Here is a tiny trained network, its code and every weight. The questions are about switching its units off for an input and a class, where a switched-off unit gives its printed mean instead of its output.

import numpy as np


def w(rows, s, z=0):
    codes = np.array(rows[::2]) - 128.0
    scale = np.full(codes.shape[1], s)
    scale[-1] = z or s
    return codes * scale


def norm(h):
    return h / np.sqrt((h * h).mean(-1, keepdims=True) + 1e-5)


def f(y):
    return y / 2 * (1 + np.tanh(0.7978845608 * (y + 0.044715 * y**3)))


def log_softmax(a):
    a = a - a.max(-1, keepdims=True)
    return a - np.log(np.exp(a).sum(-1, keepdims=True))


def net(x, mask):
    res = np.array(x, float).reshape(1, 2) / 4 @ E
    u = 0
    for l in range(3):
        y = f(norm(res) @ A[l][:, :-1].T + A[l][:, -1])
        res = res + np.where(mask[u : u + 5], y, B[l][:, -1]) @ B[l][:, :-1]
        u += 5
    return log_softmax(norm(res)[-1] @ U[:, :-1].T + U[:, -1])


A, B = {}, {}
E = w([
[191,166,158,2,135],'x0',
[96,124,70,20,10],'x1',
],0.0085)
A[0] = w([
[143,62,105,121,77,17],'L0N1',
[50,105,152,81,136,2],'L0N2',
[160,91,49,111,163,46],'L0N3',
[161,93,166,48,255,93],'L0N4',
[59,160,227,57,76,145],'L0N5',
],0.0077,0.0025)
B[0] = w([
[121,237,84,162,176,131],'L0N1',
[89,224,188,100,121,108],'L0N2',
[132,152,107,150,112,105],'L0N3',
[173,154,72,130,218,253],'L0N4',
[149,255,129,71,88,209],'L0N5',
],0.0091,0.0036)
A[1] = w([
[82,127,126,36,60,101],'L1N1',
[45,71,177,244,125,82],'L1N2',
[137,186,245,196,141,164],'L1N3',
[141,84,88,60,58,252],'L1N4',
[61,88,154,190,100,160],'L1N5',
],0.012,0.0025)
B[1] = w([
[85,109,94,208,121,211],'L1N1',
[179,19,117,55,64,255],'L1N2',
[72,162,84,154,82,180],'L1N3',
[181,65,134,249,126,199],'L1N4',
[160,103,191,29,164,198],'L1N5',
],0.012,0.0091)
A[2] = w([
[160,47,190,82,212,244],'L2N1',
[85,101,83,124,6,90],'L2N2',
[159,86,192,36,52,133],'L2N3',
[125,82,168,216,223,3],'L2N4',
[37,126,135,195,26,238],'L2N5',
],0.012,0.0024)
B[2] = w([
[51,67,137,118,52,254],'L2N1',
[35,203,92,94,194,219],'L2N2',
[2,152,164,72,173,225],'L2N3',
[148,213,202,171,96,158],'L2N4',
[68,183,46,109,113,213],'L2N5',
],0.011,0.0096)
U = w([
[117,100,198,201,5,4],'0',
[126,217,234,189,171,161],'1',
[62,178,49,177,74,234],'2',
[45,65,160,68,67,229],'3',
[165,138,131,30,181,55],'4',
[211,156,99,169,110,34],'5',
],0.022,0.0039)

Each question gives the input, the list of numbers given to net, and the class t.
The units are the neurons (one row each of A and B). Each row of codes is followed by its name. A weight is (code - 128) times the scale printed after its matrix; where a second scale follows, it is the last column's (A, B and U).
mask holds one flag per neuron, layer by layer. A switched-off neuron (its flag False) gives its mean, the last column of its row in B, instead of its output. The means were averaged over made-up inputs and are rounded, as every weight is.
A unit's drop is (log p(t) with every unit on - log p(t) with that unit switched off) / (log p(t) with every unit on - log p(t) with every unit switched off).
The circuit of an input: a set's keep is (log p(t) with only the set's units on - log p(t) with every unit switched off) / (log p(t) with every unit on - log p(t) with every unit switched off). Starting from the 12 units with the biggest drops (on a tie, the unit counted first), units are removed one at a time, each time the one whose removal leaves the highest keep (on an exact tie, the one counted first), for as long as the keep stays at least 0.8.
units of the circuit, in order: the units of the circuit, biggest drop first
unit that matters most: the unit with the biggest drop
k most important neurons: the k neurons with the biggest drops, biggest first
k most important neurons of layer l: the k neurons of layer l with the biggest drops, biggest first
drop of u: that unit's drop, to one decimal
input [3,1], class 5: unit that matters most => L1N2
input [7,1], class 5: 3 most important neurons => L1N2, L1N5, L2N3
input [5,-5], class 1: 3 most important neurons => L1N2, L1N5, L2N4
input [0,-3], class 0: 2 most important neurons of layer 1 => L1N2, L1N1
input [5,0], class 4: 4 most important neurons => L0N4, L1N2, L0N5, L1N5
input [1,-3], class 1: 2 most important neurons => L1N2, L1N5
input [4,-4], class 1: 3 most important neurons => L1N2, L1N5, L2N4
input [3,0], class 4: 4 most important neurons => L0N4, L1N2, L0N5, L1N5
input [8,-3], class 4: 2 most important neurons => L0N4, L1N2
input [4,-3], class 4: 2 most important neurons => L1N4, L1N1
input [8,-5], class 4: 3 most important neurons of layer 1 => L1N4, L1N2, L1N1
input [0,-5], class 0: 3 most important neurons of layer 0 => L0N5, L0N4, L0N1
input [5,-2], class 4: 2 most important neurons => L0N4, L1N2
input [0,-6], class 0: 3 most important neurons => L0N5, L1N1, L0N4
input [2,-8], class 1: unit that matters most => L1N2
input [5,2], class 5: 4 most important neurons => L1N2, L1N3, L2N3, L2N1
input [4,-1], class 4: 3 most important neurons of layer 1 => L1N2, L1N5, L1N4
input [7,-6], class 1: 4 most important neurons => L1N2, L1N5, L2N4, L0N5
input [-4,4], class 2: 2 most important neurons => L1N2, L0N1
input [7,-3], class 4: units of the circuit, in order => L0N4
input [1,-7], class 1: 3 most important neurons of layer 1 => L1N2, L1N5, L1N3
input [2,0], class 4: 3 most important neurons of layer 1 => L1N2, L1N5, L1N4
input [0,-8], class 0: 2 most important neurons of layer 2 => L2N2, L2N3
input [1,-2], class 1: drop of L2N4 => 0.3
input [-8,-7], class 3: drop of L1N2 => 1.2
